Below is a small trained network, with its code and all its weights. Each question gives an input and a target symbol and asks what happens when units are switched off, that is, made to give their printed mean instead of their output.

import numpy as np


def w(rows, s, z=0):
    codes = np.array(rows[::2]) - 128.0
    scale = np.full(codes.shape[1], s)
    scale[-1] = z or s
    return codes * scale


def norm(h):
    return h / np.sqrt((h * h).mean(-1, keepdims=True) + 1e-5)


def softmax(a):
    e = np.exp(a - a.max(-1, keepdims=True))
    return e / e.sum(-1, keepdims=True)


def log_softmax(a):
    a = a - a.max(-1, keepdims=True)
    return a - np.log(np.exp(a).sum(-1, keepdims=True))


def net(x, mask):
    ids = ['αβγεζηθμξπστφψω'.index(c) for c in x.split()]
    T = len(ids)
    res = E[ids] + P[:T]
    u = 0
    for l in range(3):
        r = norm(res)
        for j in range(2):
            rows = slice(2 * j, 2 * j + 2)
            q, k, v = (r @ M[l][rows].T for M in (Q, K, V))
            z = softmax(np.where(np.tri(T) > 0, q @ k.T / 2**0.5, -1e9)) @ v
            o = O[l][rows]
            res = res + np.where(mask[u + j], z, o[:, -1]) @ o[:, :-1]
        u += 2
    return log_softmax(norm(res)[-1] @ U[:, :-1].T + U[:, -1])


Q, K, V, O = {}, {}, {}, {}
E = w([
[127,146,188,197,139,145,141,142,145,97,143,150],'α',
[85,132,49,179,51,144,180,26,200,170,143,100],'β',
[80,136,129,116,133,97,54,154,76,69,121,184],'γ',
[148,142,131,110,136,132,160,35,25,163,126,123],'ε',
[163,100,156,205,177,92,81,181,145,124,100,145],'ζ',
[42,122,188,121,130,155,115,178,139,182,140,153],'η',
[127,149,199,148,186,131,103,161,188,105,76,63],'θ',
[132,77,131,146,81,84,93,177,146,154,138,65],'μ',
[170,195,181,71,43,167,198,130,137,125,141,127],'ξ',
[145,141,126,153,147,101,62,137,126,23,71,89],'π',
[137,250,105,72,160,40,247,137,184,123,152,156],'σ',
[122,68,135,220,90,201,131,181,146,125,155,138],'τ',
[161,234,58,170,95,184,169,155,120,151,87,153],'φ',
[140,81,188,158,158,138,159,160,148,64,155,159],'ψ',
[20,136,128,103,121,177,83,145,139,79,110,125],'ω',
],0.011)
P = w([
[163,228,240,245,239,176,196,106,176,121,212,186],'0',
[110,93,141,125,134,112,186,199,91,97,148,96],'1',
[118,68,144,147,91,93,209,152,92,108,83,141],'2',
[134,206,161,174,57,111,2,67,193,151,203,131],'3',
[111,95,71,68,133,122,33,157,182,160,102,105],'4',
[131,75,97,105,88,106,145,101,165,154,25,174],'5',
],0.0091)
Q[0] = w([
[2,114,101,117,93,235,183,103,161,186,187,156],'L0H0',
[205,60,137,161,65,92,172,147,194,238,161,24],'L0H0',
[105,104,116,125,51,87,152,57,136,145,25,165],'L0H1',
[155,123,142,115,130,159,57,49,25,170,207,68],'L0H1',
],0.0086)
K[0] = w([
[12,120,103,119,85,215,167,110,130,192,167,141],'L0H0',
[215,79,134,157,79,118,172,150,188,216,149,46],'L0H0',
[153,157,89,117,96,139,159,58,129,170,125,148],'L0H1',
[110,100,160,167,179,133,126,81,46,141,150,86],'L0H1',
],0.011)
V[0] = w([
[115,128,44,81,71,113,17,121,71,130,131,112],'L0H0',
[87,181,97,194,66,60,2,54,174,159,156,76],'L0H0',
[145,49,250,9,84,122,92,11,178,58,206,137],'L0H1',
[209,233,83,97,61,240,22,157,93,204,101,89],'L0H1',
],0.0035)
O[0] = w([
[169,111,95,173,66,133,236,216,97,107,198,136,31],'L0H0',
[181,190,190,141,222,184,200,115,87,109,145,155,131],'L0H0',
[247,68,152,77,144,190,116,108,253,69,160,207,94],'L0H1',
[180,218,192,165,86,196,163,158,70,169,67,122,2],'L0H1',
],0.0042,0.0024)
Q[1] = w([
[160,168,172,135,148,181,96,204,145,94,189,148],'L1H0',
[81,120,82,112,176,76,43,127,132,138,200,94],'L1H0',
[178,122,136,146,145,163,115,106,141,160,151,159],'L1H1',
[113,72,106,89,37,65,131,47,118,156,2,165],'L1H1',
],0.0095)
K[1] = w([
[103,65,160,68,225,135,84,233,174,53,69,160],'L1H0',
[166,149,163,147,2,135,37,177,192,111,169,170],'L1H0',
[126,100,164,174,185,164,125,101,144,169,152,139],'L1H1',
[182,230,26,38,50,105,186,7,141,244,87,158],'L1H1',
],0.0069)
V[1] = w([
[81,154,165,129,191,185,150,152,106,73,86,141],'L1H0',
[137,159,48,122,129,151,70,61,78,128,116,104],'L1H0',
[144,126,16,151,155,85,3,185,170,166,83,189],'L1H1',
[140,233,81,76,197,26,194,174,156,151,212,145],'L1H1',
],0.0044)
O[1] = w([
[60,170,108,160,211,198,158,98,118,82,114,175,185],'L1H0',
[99,139,108,113,63,136,47,152,96,59,52,136,136],'L1H0',
[156,211,22,142,174,151,211,131,76,186,208,116,4],'L1H1',
[103,152,60,129,146,58,174,119,201,182,11,253,141],'L1H1',
],0.0043,0.0017)
Q[2] = w([
[118,137,117,161,68,125,72,93,130,131,159,124],'L2H0',
[112,120,94,99,107,82,145,98,164,125,102,138],'L2H0',
[100,167,140,123,176,81,99,121,136,121,246,112],'L2H1',
[130,151,57,124,202,141,162,165,125,150,154,113],'L2H1',
],0.012)
K[2] = w([
[146,170,122,228,46,186,19,61,122,158,154,161],'L2H0',
[84,144,154,114,128,26,252,79,166,96,95,164],'L2H0',
[56,69,212,203,195,69,9,221,139,89,194,129],'L2H1',
[105,95,127,209,234,165,170,253,137,100,113,139],'L2H1',
],0.0063)
V[2] = w([
[128,154,226,254,137,133,175,85,118,109,169,194],'L2H0',
[114,28,112,142,94,132,118,146,110,141,35,171],'L2H0',
[167,61,121,87,184,164,88,44,17,186,102,126],'L2H1',
[92,113,16,186,111,133,87,45,188,149,120,109],'L2H1',
],0.0065)
O[2] = w([
[182,234,130,116,164,170,65,196,193,129,129,143,254],'L2H0',
[135,89,139,125,95,142,106,122,37,144,164,86,81],'L2H0',
[56,66,146,169,151,102,120,254,167,67,123,131,144],'L2H1',
[67,132,138,150,104,50,68,92,127,121,182,89,142],'L2H1',
],0.0091,0.0072)
U = w([
[157,229,188,198,168,138,156,111,195,104,191,194,188],'α',
[97,160,191,128,15,45,54,44,142,99,193,110,105],'β',
[158,133,46,67,134,123,107,170,39,108,205,211,94],'γ',
[78,71,141,124,96,107,117,212,160,76,62,127,234],'ε',
[142,99,77,235,232,65,88,138,76,188,150,124,5],'ζ',
[57,109,179,62,160,142,128,145,106,255,176,150,43],'η',
[114,99,171,106,208,137,146,72,155,144,62,13,26],'θ',
[214,111,107,48,107,84,162,197,135,171,182,51,90],'μ',
[200,90,180,54,39,199,137,93,130,135,48,169,127],'ξ',
[188,124,36,153,168,137,135,94,104,24,104,53,123],'π',
[112,76,64,102,123,35,174,77,174,166,50,207,116],'σ',
[142,94,95,220,113,230,115,131,89,150,198,100,157],'τ',
[95,222,136,171,80,115,137,168,32,180,45,92,85],'φ',
[172,19,134,71,181,126,122,75,175,97,234,173,69],'ψ',
[40,131,48,62,113,236,142,99,141,78,151,90,54],'ω',
],0.0082,0.003)

Each question gives the input, a string of symbols that net reads in full, and the target symbol t.
The units are the heads (2 rows each of Q, K, V and O). Each row of codes is followed by its name. A weight is (code - 128) times the scale printed after its matrix; where a second scale follows, it is the last column's (O and U).
mask holds one flag per head, layer by layer. A switched-off head (its flag False) gives its mean, the last column of its rows in O, instead of its output. The means were averaged over made-up inputs and are rounded, as every weight is.
A unit's drop is (log p(t) with every unit on - log p(t) with that unit switched off) / (log p(t) with every unit on - log p(t) with every unit switched off).
The circuit of an input: a set's keep is (log p(t) with only the set's units on - log p(t) with every unit switched off) / (log p(t) with every unit on - log p(t) with every unit switched off). Starting from all 6 units, units are removed one at a time, each time the one whose removal leaves the highest keep (on an exact tie, the one counted first), for as long as the keep stays at least 0.8.
circuit, biggest first: the units of the circuit, biggest drop first
most important unit: the unit with the biggest drop
heads that matter: for each layer, one digit per head in row order, 1 if its drop is at least 0.15 and else 0, layers parted by /
input θ φ ω σ τ θ, target σ: circuit, biggest first : L1H1
input θ α α ξ ψ π, target ξ: heads that matter : 10 / 00 / 01
input μ π γ ε θ, target θ: circuit, biggest first : L2H0, L2H1, L1H1
input ξ τ μ, target ξ: heads that matter : 00 / 00 / 01
input μ ε β ξ π τ, target ξ: heads that matter : 00 / 01 / 01
input σ ε η γ, target α: heads that matter : 10 / 00 / 00
input ε ε σ, target σ: circuit, biggest first : L1H1, L2H0
input φ τ π, target φ: heads that matter : 01 / 00 / 00
input η μ ξ γ π, target π: circuit, biggest first : L0H0, L1H1, L2H0
input σ σ γ, target σ: heads that matter : 00 / 00 / 00
input ε σ π ε η, target η: circuit, biggest first : L0H0, L2H0, L2H1
input σ ε γ α ζ, target ζ: heads that matter : 10 / 01 / 10
input μ γ π, target π: heads that matter : 00 / 01 / 01
input ξ μ σ ω, target α: circuit, biggest first : L0H0
input γ ε μ θ ε α, target ε: heads that matter : 00 / 00 / 01
input θ η μ ε β θ, target β: heads that matter : 00 / 00 / 01
input ε σ ε μ τ, target τ: circuit, biggest first : L1H1, L0H0, L2H0
input μ π σ ζ θ, target θ: circuit, biggest first : L2H0, L0H0, L2H1
input ε σ θ μ β, target β: circuit, biggest first : L2H1, L1H0
input π η η, target η: most important unit : L2H1
input σ μ θ, target σ: heads that matter : 10 / 01 / 00
